Here is a tiny trained network, its code and every weight. The questions are about switching its units off for an input and a class, where a switched-off unit gives its printed mean instead of its output.

import numpy as np


def w(rows, s, z=0):
    codes = np.array(rows[::2]) - 128.0
    scale = np.full(codes.shape[1], s)
    scale[-1] = z or s
    return codes * scale


def norm(h):
    return h / np.sqrt((h * h).mean(-1, keepdims=True) + 1e-5)


def f(y):
    return np.maximum(y, 0)


def log_softmax(a):
    a = a - a.max(-1, keepdims=True)
    return a - np.log(np.exp(a).sum(-1, keepdims=True))


def net(x, mask):
    res = np.array(x, float).reshape(1, 5) / 4 @ E
    u = 0
    for l in range(4):
        y = f(norm(res) @ A[l][:, :-1].T + A[l][:, -1])
        res = res + np.where(mask[u : u + 10], y, B[l][:, -1]) @ B[l][:, :-1]
        u += 10
    return log_softmax(norm(res)[-1] @ U[:, :-1].T + U[:, -1])


A, B = {}, {}
E = w([
[40,153,100,32],'x0',
[116,110,143,124],'x1',
[118,235,188,134],'x2',
[254,178,159,46],'x3',
[139,144,115,129],'x4',
],0.0064)
A[0] = w([
[98,115,156,138,79],'L0N1',
[167,188,194,183,194],'L0N2',
[90,170,162,43,58],'L0N3',
[129,229,221,139,4],'L0N4',
[89,67,133,165,130],'L0N5',
[47,39,162,182,161],'L0N6',
[254,10,116,95,185],'L0N7',
[173,108,136,133,92],'L0N8',
[83,108,76,133,224],'L0N9',
[144,149,130,65,227],'L0N10',
],0.0072,0.0026)
B[0] = w([
[63,101,70,128,144],'L0N1',
[3,117,228,108,225],'L0N2',
[70,50,96,117,184],'L0N3',
[93,121,252,166,190],'L0N4',
[242,190,96,146,198],'L0N5',
[165,248,68,141,251],'L0N6',
[125,59,108,110,254],'L0N7',
[102,132,172,81,155],'L0N8',
[155,217,41,85,218],'L0N9',
[82,124,203,52,206],'L0N10',
],0.0044,0.0047)
A[1] = w([
[161,87,182,184,247],'L1N1',
[249,92,207,254,194],'L1N2',
[37,114,224,114,245],'L1N3',
[122,112,93,147,50],'L1N4',
[72,55,97,155,90],'L1N5',
[158,69,242,69,28],'L1N6',
[101,146,105,54,57],'L1N7',
[71,132,78,147,254],'L1N8',
[151,111,156,193,125],'L1N9',
[78,146,165,47,14],'L1N10',
],0.0095,0.0014)
B[1] = w([
[83,124,95,28,195],'L1N1',
[18,126,109,40,254],'L1N2',
[189,167,207,166,247],'L1N3',
[145,181,120,119,151],'L1N4',
[197,153,114,125,164],'L1N5',
[188,202,60,87,226],'L1N6',
[78,96,144,122,199],'L1N7',
[165,98,250,155,219],'L1N8',
[1,116,104,81,174],'L1N9',
[108,109,135,124,212],'L1N10',
],0.0067,0.0056)
A[2] = w([
[171,82,112,74,109],'L2N1',
[64,148,111,250,143],'L2N2',
[100,114,160,124,138],'L2N3',
[58,89,138,226,86],'L2N4',
[154,184,113,116,203],'L2N5',
[127,107,165,75,2],'L2N6',
[84,149,154,218,145],'L2N7',
[44,126,231,65,121],'L2N8',
[170,111,87,50,87],'L2N9',
[140,180,95,113,128],'L2N10',
],0.011,0.0027)
B[2] = w([
[140,168,178,206,167],'L2N1',
[245,124,97,2,185],'L2N2',
[93,69,93,105,157],'L2N3',
[173,200,5,159,162],'L2N4',
[97,117,189,110,166],'L2N5',
[133,161,83,98,155],'L2N6',
[165,183,115,152,178],'L2N7',
[66,103,82,168,254],'L2N8',
[148,142,122,198,184],'L2N9',
[113,49,115,68,153],'L2N10',
],0.0063,0.01)
A[3] = w([
[165,109,172,60,134],'L3N1',
[146,215,75,108,243],'L3N2',
[131,110,149,181,51],'L3N3',
[168,154,121,97,3],'L3N4',
[82,89,119,126,87],'L3N5',
[182,51,108,154,242],'L3N6',
[181,8,76,138,115],'L3N7',
[75,160,114,154,179],'L3N8',
[152,123,234,43,185],'L3N9',
[67,116,145,173,178],'L3N10',
],0.012,0.0016)
B[3] = w([
[113,173,23,191,187],'L3N1',
[172,104,166,153,255],'L3N2',
[184,75,116,167,132],'L3N3',
[156,190,53,92,170],'L3N4',
[58,116,91,80,173],'L3N5',
[94,172,207,135,167],'L3N6',
[99,86,255,198,188],'L3N7',
[196,72,136,124,199],'L3N8',
[195,53,62,209,221],'L3N9',
[172,61,112,77,180],'L3N10',
],0.0065,0.0072)
U = w([
[191,154,50,132,101],'0',
[25,89,86,72,253],'1',
[106,127,246,178,32],'2',
],0.014,7.8e-05)

Each question gives the input, the list of numbers given to net, and the class t.
The units are the neurons (one row each of A and B). Each row of codes is followed by its name. A weight is (code - 128) times the scale printed after its matrix; where a second scale follows, it is the last column's (A, B and U).
mask holds one flag per neuron, layer by layer. A switched-off neuron (its flag False) gives its mean, the last column of its row in B, instead of its output. The means were averaged over made-up inputs and are rounded, as every weight is.
A unit's drop is (log p(t) with every unit on - log p(t) with that unit switched off) / (log p(t) with every unit on - log p(t) with every unit switched off).
The circuit of an input: a set's keep is (log p(t) with only the set's units on - log p(t) with every unit switched off) / (log p(t) with every unit on - log p(t) with every unit switched off). Starting from the 12 units with the biggest drops (on a tie, the unit counted first), units are removed one at a time, each time the one whose removal leaves the highest keep (on an exact tie, the one counted first), for as long as the keep stays at least 0.8.
units of the circuit, in order: the units of the circuit, biggest drop first
k most important neurons: the k neurons with the biggest drops, biggest first
drop of u: that unit's drop, to one decimal
input [-6,7,-7,3,8], class 2: units of the circuit, in order	L3N7
input [3,-7,6,5,-4], class 2: units of the circuit, in order	L2N2, L0N4
input [8,4,8,-8,6], class 0: units of the circuit, in order	L1N2, L3N7, L0N2, L1N3
input [-8,7,-8,-3,-2], class 1: 3 most important neurons	L1N2, L1N9, L1N3
input [-4,-3,-6,4,4], class 2: units of the circuit, in order	L3N7, L2N2
input [6,7,-6,-8,7], class 0: 2 most important neurons	L1N2, L1N8
input [8,8,8,-8,7], class 0: units of the circuit, in order	L1N2, L3N7, L0N2, L1N3
input [3,-8,6,3,-5], class 2: 2 most important neurons	L1N3, L2N2
input [3,-6,-6,-6,0], class 0: 3 most important neurons	L1N1, L2N2, L1N6
input [-7,-7,-7,5,-6], class 1: 2 most important neurons	L1N2, L1N1
input [5,0,-8,-6,-6], class 2: 4 most important neurons	L3N7, L1N5, L1N2, L1N8
input [-6,4,4,-5,4], class 1: 2 most important neurons	L1N2, L1N9
input [1,2,6,5,6], class 2: 2 most important neurons	L2N2, L1N3
input [3,4,5,-1,0], class 2: units of the circuit, in order	L1N3
input [7,4,-2,-7,0], class 0: 2 most important neurons	L1N2, L1N1
input [-6,8,3,4,3], class 1: drop of L1N2	0.8
input [-7,7,0,5,3], class 1: drop of L1N2	0.9
input [-4,-5,-1,3,0], class 1: drop of L1N2	0.8
